Below are the code and all the weights of a small trained network. Each question names an input and a class and asks about switching units off, where a switched-off unit gives its printed mean instead of its output.

import numpy as np


def w(rows, s, z=0):
    codes = np.array(rows[::2]) - 128.0
    scale = np.full(codes.shape[1], s)
    scale[-1] = z or s
    return codes * scale


def f(y):
    return np.maximum(y, 0)


def log_softmax(a):
    a = a - a.max(-1, keepdims=True)
    return a - np.log(np.exp(a).sum(-1, keepdims=True))


def net(x, mask):
    res = np.array(x, float).reshape(1, 6) / 4 @ E
    y = f(res @ A[0][:, :-1].T + A[0][:, -1])
    res = res + np.where(mask, y, B[0][:, -1]) @ B[0][:, :-1]
    return log_softmax(res[-1] @ U[:, :-1].T + U[:, -1])


A, B = {}, {}
E = w([
[171,254,204,117,24,184],'x0',
[16,236,90,159,161,106],'x1',
[139,130,119,162,97,69],'x2',
[147,135,128,169,136,101],'x3',
[109,121,124,92,112,146],'x4',
[57,64,215,238,61,198],'x5',
],0.0089)
A[0] = w([
[18,11,185,163,159,79,122],'n1',
[42,191,98,190,217,159,195],'n2',
[12,136,74,207,194,103,178],'n3',
[123,191,161,77,116,145,160],'n4',
[118,93,27,115,172,117,169],'n5',
[21,68,136,137,139,77,178],'n6',
[120,17,157,184,133,160,217],'n7',
[120,154,205,218,77,158,91],'n8',
[253,101,155,73,70,154,212],'n9',
[96,162,251,182,26,197,125],'n10',
[220,2,141,110,114,120,216],'n11',
[100,198,81,106,153,139,147],'n12',
[103,9,159,80,163,151,232],'n13',
[184,202,101,61,87,22,233],'n14',
[113,122,128,128,182,43,150],'n15',
[192,148,168,86,212,160,193],'n16',
[155,16,61,113,188,51,182],'n17',
[20,176,68,134,94,113,224],'n18',
[182,60,32,136,194,175,184],'n19',
[72,60,111,168,84,158,156],'n20',
[85,59,190,156,106,130,152],'n21',
[104,158,210,164,63,234,132],'n22',
[228,226,191,109,84,140,203],'n23',
[214,70,17,48,170,65,252],'n24',
[119,15,202,91,73,141,204],'n25',
],0.0092,0.0042)
B[0] = w([
[135,104,208,185,224,100,209],'n1',
[117,180,135,104,147,215,201],'n2',
[97,156,159,159,143,195,206],'n3',
[113,244,191,109,86,120,176],'n4',
[98,109,38,136,110,171,186],'n5',
[87,118,149,230,239,223,187],'n6',
[214,52,173,215,143,118,211],'n7',
[126,125,66,152,54,167,197],'n8',
[88,37,198,104,31,9,226],'n9',
[187,198,67,138,32,125,235],'n10',
[161,106,134,133,107,12,233],'n11',
[196,210,108,93,194,144,171],'n12',
[134,38,132,186,172,68,210],'n13',
[99,185,163,14,179,129,221],'n14',
[102,128,77,105,160,165,170],'n15',
[78,107,140,41,120,62,180],'n16',
[99,23,93,169,102,117,228],'n17',
[92,230,77,134,142,255,197],'n18',
[118,22,82,135,103,104,199],'n19',
[211,143,229,215,151,119,186],'n20',
[211,141,134,210,203,140,188],'n21',
[129,126,87,142,3,116,215],'n22',
[98,170,212,62,56,64,225],'n23',
[57,52,67,40,100,106,251],'n24',
[180,56,107,198,143,112,212],'n25',
],0.007,0.014)
U = w([
[83,65,45,125,112,86,254],'0',
[200,97,171,180,200,90,83],'1',
[60,131,3,114,210,221,41],'2',
[81,132,187,202,186,241,129],'3',
[86,125,251,72,114,67,187],'4',
[191,128,138,156,64,105,7],'5',
[143,254,176,67,172,132,165],'6',
[108,186,52,180,74,198,179],'7',
],0.009,0.0012)

Each question gives the input, the list of numbers given to net, and the class t.
The units are the neurons (one row each of A and B). Each row of codes is followed by its name. A weight is (code - 128) times the scale printed after its matrix; where a second scale follows, it is the last column's (A, B and U).
mask holds one flag per neuron, in row order. A switched-off neuron (its flag False) gives its mean, the last column of its row in B, instead of its output. The means were averaged over made-up inputs and are rounded, as every weight is.
A unit's drop is (log p(t) with every unit on - log p(t) with that unit switched off) / (log p(t) with every unit on - log p(t) with every unit switched off).
The circuit of an input: a set's keep is (log p(t) with only the set's units on - log p(t) with every unit switched off) / (log p(t) with every unit on - log p(t) with every unit switched off). Starting from the 12 units with the biggest drops (on a tie, the unit counted first), units are removed one at a time, each time the one whose removal leaves the highest keep (on an exact tie, the one counted first), for as long as the keep stays at least 0.8.
units of the circuit, in order: the units of the circuit, biggest drop first
most important unit: the unit with the biggest drop
k most important neurons: the k neurons with the biggest drops, biggest first
drop when u is switched off: that unit's drop, to one decimal
input [7,0,8,1,8,-8], class 4: units of the circuit, in order => [n23]
input [-1,1,-5,-2,-6,-7], class 2: units of the circuit, in order => [n9; n11]
input [4,-2,5,-1,-3,0], class 4: units of the circuit, in order => [n23; n9]
input [2,-4,-8,-7,5,7], class 5: 2 most important neurons => [n22; n10]
input [6,-1,-2,7,-8,-7], class 4: 2 most important neurons => [n9; n23]
input [7,-1,7,4,-2,-6], class 4: 2 most important neurons => [n9; n23]
input [2,8,-4,8,1,7], class 7: 3 most important neurons => [n10; n22; n8]
input [0,-2,6,7,-8,8], class 1: 2 most important neurons => [n1; n21]
input [-8,1,5,-7,-1,3], class 3: 2 most important neurons => [n6; n3]
input [0,-8,-7,-4,7,2], class 1: 3 most important neurons => [n13; n25; n7]
input [8,-2,0,6,-2,-3], class 4: drop when n2 is switched off => 0.0
input [8,-2,-2,-1,5,-5], class 4: drop when n9 is switched off => 0.4
input [5,-1,-2,-4,5,-7], class 4: drop when n23 is switched off => 0.1
input [6,7,1,5,-5,2], class 7: most important unit => n8
input [2,-3,-8,-4,-7,8], class 5: drop when n10 is switched off => 0.4
